Below is a small trained network, with its code and all its weights. Each question gives an input and a target symbol and asks what happens when units are switched off, that is, made to give their printed mean instead of their output.

import numpy as np


def w(rows, s, z=0):
    codes = np.array(rows[::2]) - 128.0
    scale = np.full(codes.shape[1], s)
    scale[-1] = z or s
    return codes * scale


def f(y):
    return np.maximum(y, 0)


def softmax(a):
    e = np.exp(a - a.max(-1, keepdims=True))
    return e / e.sum(-1, keepdims=True)


def log_softmax(a):
    a = a - a.max(-1, keepdims=True)
    return a - np.log(np.exp(a).sum(-1, keepdims=True))


def net(x, mask):
    ids = ['Θαβζηλμξψ'.index(c) for c in x.split()]
    T = len(ids)
    res = E[ids] + P[:T]
    r = res
    for j in range(2):
        rows = slice(2 * j, 2 * j + 2)
        q, k, v = (r @ M[0][rows].T for M in (Q, K, V))
        z = softmax(np.where(np.tri(T) > 0, q @ k.T / 2**0.5, -1e9)) @ v
        o = O[0][rows]
        res = res + np.where(mask[j], z, o[:, -1]) @ o[:, :-1]
    y = f(res @ A[0][:, :-1].T + A[0][:, -1])
    res = res + np.where(mask[2:6], y, B[0][:, -1]) @ B[0][:, :-1]
    return log_softmax(res[-1] @ U[:, :-1].T + U[:, -1])


Q, K, V, O, A, B = {}, {}, {}, {}, {}, {}
E = w([
[86,85,186],'Θ',
[158,163,126],'α',
[5,94,114],'β',
[157,154,127],'ζ',
[80,136,138],'η',
[156,171,120],'λ',
[152,194,108],'μ',
[176,64,93],'ξ',
[152,104,6],'ψ',
],0.02)
P = w([
[26,97,145],'0',
[48,132,133],'1',
[63,137,108],'2',
[92,148,107],'3',
[109,155,108],'4',
[132,161,105],'5',
[156,166,107],'6',
[176,164,105],'7',
[194,172,101],'8',
[218,171,93],'9',
[234,168,106],'10',
[254,175,117],'11',
],0.0059)
Q[0] = w([
[91,251,142],'h1',
[115,190,118],'h1',
[32,39,151],'h2',
[61,45,140],'h2',
],0.014)
K[0] = w([
[121,196,135],'h1',
[139,178,132],'h1',
[5,114,155],'h2',
[59,125,158],'h2',
],0.022)
V[0] = w([
[111,16,80],'h1',
[227,175,141],'h1',
[80,250,154],'h2',
[128,122,3],'h2',
],0.0063)
O[0] = w([
[238,53,117,46],'h1',
[59,147,204,207],'h1',
[203,227,232,155],'h2',
[2,169,138,252],'h2',
],0.0061,0.0036)
A[0] = w([
[105,176,208,73],'n1',
[164,143,135,208],'n2',
[97,79,159,161],'n3',
[6,125,147,3],'n4',
],0.014,0.0069)
B[0] = w([
[250,103,87,253],'n1',
[88,124,183,222],'n2',
[141,158,242,166],'n3',
[134,37,102,203],'n4',
],0.011,0.0063)
U = w([
[72,91,153,144],'Θ',
[143,124,137,46],'α',
[199,197,135,151],'β',
[134,142,145,103],'ζ',
[3,203,115,254],'η',
[132,116,228,78],'λ',
[255,27,113,85],'μ',
[138,122,137,70],'ξ',
[113,124,36,125],'ψ',
],0.0091,0.0048)

Each question gives the input, a string of symbols that net reads in full, and the target symbol t.
The units are the heads (2 rows each of Q, K, V and O) and the neurons (one row each of A and B). Each row of codes is followed by its name. A weight is (code - 128) times the scale printed after its matrix; where a second scale follows, it is the last column's (O, A, B and U).
mask holds one flag per unit, heads first, then neurons. A switched-off unit (its flag False) gives its mean, the last column of its rows in O or B, instead of its output. The means were averaged over made-up inputs and are rounded, as every weight is.
A unit's drop is (log p(t) with every unit on - log p(t) with that unit switched off) / (log p(t) with every unit on - log p(t) with every unit switched off).
The circuit of an input: a set's keep is (log p(t) with only the set's units on - log p(t) with every unit switched off) / (log p(t) with every unit on - log p(t) with every unit switched off). Starting from all 6 units, units are removed one at a time, each time the one whose removal leaves the highest keep (on an exact tie, the one counted first), for as long as the keep stays at least 0.8.
units of the circuit, in order: the units of the circuit, biggest drop first
most important unit: the unit with the biggest drop
k most important neurons: the k neurons with the biggest drops, biggest first
which heads matter: for each layer, one digit per head in row order, 1 if its drop is at least 0.15 and else 0, layers parted by /
drop of u: that unit's drop, to one decimal
input μ μ ζ ψ λ, target ψ: units of the circuit, in order : h2, n4, n2, n3
input μ μ η, target μ: units of the circuit, in order : n4, n1
input μ μ β ξ μ μ ψ μ η, target μ: units of the circuit, in order : n1, n4, h1
input ξ ξ λ, target η: units of the circuit, in order : n1, h2
input μ β μ μ μ β, target Θ: most important unit : n4
input ψ λ η μ μ η α ξ α λ, target η: 2 most important neurons : n1, n4
input Θ μ α β ξ α ξ η α, target η: which heads matter : 01
input ξ β β ψ ξ μ, target ψ: 3 most important neurons : n4, n2, n3
input η α ψ μ, target ψ: drop of n1 : 0.1
input ξ μ β, target Θ: drop of n1 : 0.4
input ξ μ μ λ α α η μ λ ξ μ μ, target η: drop of h1 : 0.0
input λ μ λ ξ λ ξ ξ λ α, target η: drop of n1 : 0.4
